Below are the code and all the weights of a small trained network. Each question names an input and a class and asks about switching units off, where a switched-off unit gives its printed mean instead of its output.

import numpy as np


def w(rows, s, z=0):
    codes = np.array(rows[::2]) - 128.0
    scale = np.full(codes.shape[1], s)
    scale[-1] = z or s
    return codes * scale


def f(y):
    return np.maximum(y, 0)


def log_softmax(a):
    a = a - a.max(-1, keepdims=True)
    return a - np.log(np.exp(a).sum(-1, keepdims=True))


def net(x, mask):
    res = np.array(x, float).reshape(1, 7) / 4 @ E
    y = f(res @ A[0][:, :-1].T + A[0][:, -1])
    res = res + np.where(mask, y, B[0][:, -1]) @ B[0][:, :-1]
    return log_softmax(res[-1] @ U[:, :-1].T + U[:, -1])


A, B = {}, {}
E = w([
[118,118,137,130,128],'x0',
[130,129,128,127,129],'x1',
[130,131,124,128,128],'x2',
[137,138,120,125,126],'x3',
[140,70,41,248,93],'x4',
[86,18,18,17,178],'x5',
[254,3,188,78,46],'x6',
],0.0084)
A[0] = w([
[148,68,73,194,116,2],'n1',
[90,97,156,124,119,158],'n2',
[75,148,122,81,123,74],'n3',
[72,169,108,139,194,213],'n4',
[161,120,114,92,143,196],'n5',
[143,166,168,152,98,152],'n6',
[106,86,43,86,159,26],'n7',
[113,126,95,112,165,124],'n8',
[199,81,156,129,105,132],'n9',
[172,87,142,133,92,90],'n10',
[50,181,110,122,154,162],'n11',
[132,93,94,99,75,56],'n12',
[147,137,154,157,93,93],'n13',
[102,128,130,114,123,143],'n14',
[117,104,78,109,153,53],'n15',
[35,183,97,121,193,59],'n16',
[118,110,127,84,104,114],'n17',
[122,138,145,171,145,146],'n18',
[107,201,228,17,183,163],'n19',
[125,105,135,106,112,117],'n20',
[113,88,102,162,112,92],'n21',
[131,162,133,150,153,105],'n22',
[157,100,115,52,137,121],'n23',
[86,70,33,79,143,77],'n24',
[142,54,57,226,109,181],'n25',
[140,82,145,89,148,100],'n26',
[104,84,30,90,177,214],'n27',
[114,125,95,201,100,161],'n28',
[116,144,142,230,124,119],'n29',
[192,89,145,124,69,33],'n30',
[131,167,169,142,68,122],'n31',
[168,163,194,158,110,92],'n32',
[143,82,90,178,123,40],'n33',
[145,104,167,1,173,111],'n34',
[96,160,168,199,161,146],'n35',
[142,156,160,155,111,161],'n36',
[103,179,85,201,103,125],'n37',
[78,145,121,126,162,78],'n38',
[93,144,124,132,96,140],'n39',
[148,100,147,8,111,100],'n40',
[55,149,113,120,131,163],'n41',
[165,153,207,171,130,103],'n42',
],0.014,0.0099)
B[0] = w([
[136,87,147,107,64,159],'n1',
[139,139,121,126,109,149],'n2',
[132,128,145,134,110,154],'n3',
[134,159,117,138,182,230],'n4',
[121,145,140,125,98,181],'n5',
[123,93,119,137,150,180],'n6',
[124,110,97,150,217,182],'n7',
[128,106,127,130,144,164],'n8',
[117,58,123,122,112,194],'n9',
[123,65,118,118,160,168],'n10',
[126,67,117,132,162,214],'n11',
[135,147,140,129,90,151],'n12',
[129,106,121,132,150,153],'n13',
[137,138,124,124,131,146],'n14',
[125,133,124,138,178,155],'n15',
[132,58,141,122,69,210],'n16',
[131,155,134,132,115,153],'n17',
[130,166,124,126,119,160],'n18',
[118,4,111,129,172,247],'n19',
[136,143,121,130,119,146],'n20',
[126,89,119,125,131,153],'n21',
[121,149,128,130,142,150],'n22',
[126,172,141,147,105,182],'n23',
[118,40,121,115,172,209],'n24',
[128,129,117,146,214,228],'n25',
[129,166,126,134,106,161],'n26',
[134,101,154,114,45,249],'n27',
[123,182,137,130,112,187],'n28',
[132,195,128,119,128,185],'n29',
[115,76,115,130,210,170],'n30',
[142,79,129,131,133,173],'n31',
[116,78,127,127,109,179],'n32',
[123,89,126,115,87,152],'n33',
[136,213,132,131,91,214],'n34',
[137,194,125,123,121,189],'n35',
[120,127,132,137,150,175],'n36',
[131,191,136,128,127,191],'n37',
[133,120,140,124,89,161],'n38',
[124,141,138,124,129,148],'n39',
[136,209,134,124,103,201],'n40',
[125,120,117,135,155,189],'n41',
[131,78,124,112,116,183],'n42',
],0.033,0.017)
U = w([
[118,116,45,173,248,54],'0',
[133,60,105,110,73,255],'1',
[153,248,109,162,111,92],'2',
],0.012,0.0017)

Each question gives the input, the list of numbers given to net, and the class t.
The units are the neurons (one row each of A and B). Each row of codes is followed by its name. A weight is (code - 128) times the scale printed after its matrix; where a second scale follows, it is the last column's (A, B and U).
mask holds one flag per neuron, in row order. A switched-off neuron (its flag False) gives its mean, the last column of its row in B, instead of its output. The means were averaged over made-up inputs and are rounded, as every weight is.
A unit's drop is (log p(t) with every unit on - log p(t) with that unit switched off) / (log p(t) with every unit on - log p(t) with every unit switched off).
The circuit of an input: a set's keep is (log p(t) with only the set's units on - log p(t) with every unit switched off) / (log p(t) with every unit on - log p(t) with every unit switched off). Starting from the 12 units with the biggest drops (on a tie, the unit counted first), units are removed one at a time, each time the one whose removal leaves the highest keep (on an exact tie, the one counted first), for as long as the keep stays at least 0.8.
units of the circuit, in order: the units of the circuit, biggest drop first
unit that matters most: the unit with the biggest drop
top k neurons: the k neurons with the biggest drops, biggest first
drop when u is switched off: that unit's drop, to one decimal
input [-7,-5,-6,0,-6,-6,1], class 1: unit that matters most -> n25
input [-1,8,4,-5,1,0,6], class 0: top 2 neurons -> (n27; n30)
input [7,-4,-3,8,-4,7,-5], class 1: top 2 neurons -> (n27; n16)
input [-8,-2,-5,8,-6,4,5], class 2: top 2 neurons -> (n34; n40)
input [5,-2,3,-5,1,-1,7], class 0: top 3 neurons -> (n27; n30; n16)
input [-5,7,2,-7,1,-4,7], class 0: top 4 neurons -> (n27; n30; n16; n1)
input [-5,2,-7,4,2,-7,6], class 0: top 3 neurons -> (n27; n30; n16)
input [-8,3,4,1,2,-7,4], class 0: top 2 neurons -> (n27; n16)
input [-7,-1,6,4,2,-3,-1], class 2: top 2 neurons -> (n19; n24)
input [-5,6,-3,-4,-2,5,-8], class 1: top 3 neurons -> (n16; n27; n25)
input [-7,0,-5,2,6,1,1], class 1: top 2 neurons -> (n1; n4)
input [6,-7,3,-3,-5,1,0], class 1: top 2 neurons -> (n19; n25)
input [0,4,6,2,6,2,1], class 1: drop when n33 is switched off -> 0.6
input [-5,-8,5,4,1,-8,4], class 0: drop when n33 is switched off -> 0.1
input [2,-2,-8,-7,8,-4,4], class 0: drop when n25 is switched off -> 8.0
input [6,-3,2,1,-7,8,-3], class 1: units of the circuit, in order -> (n27)
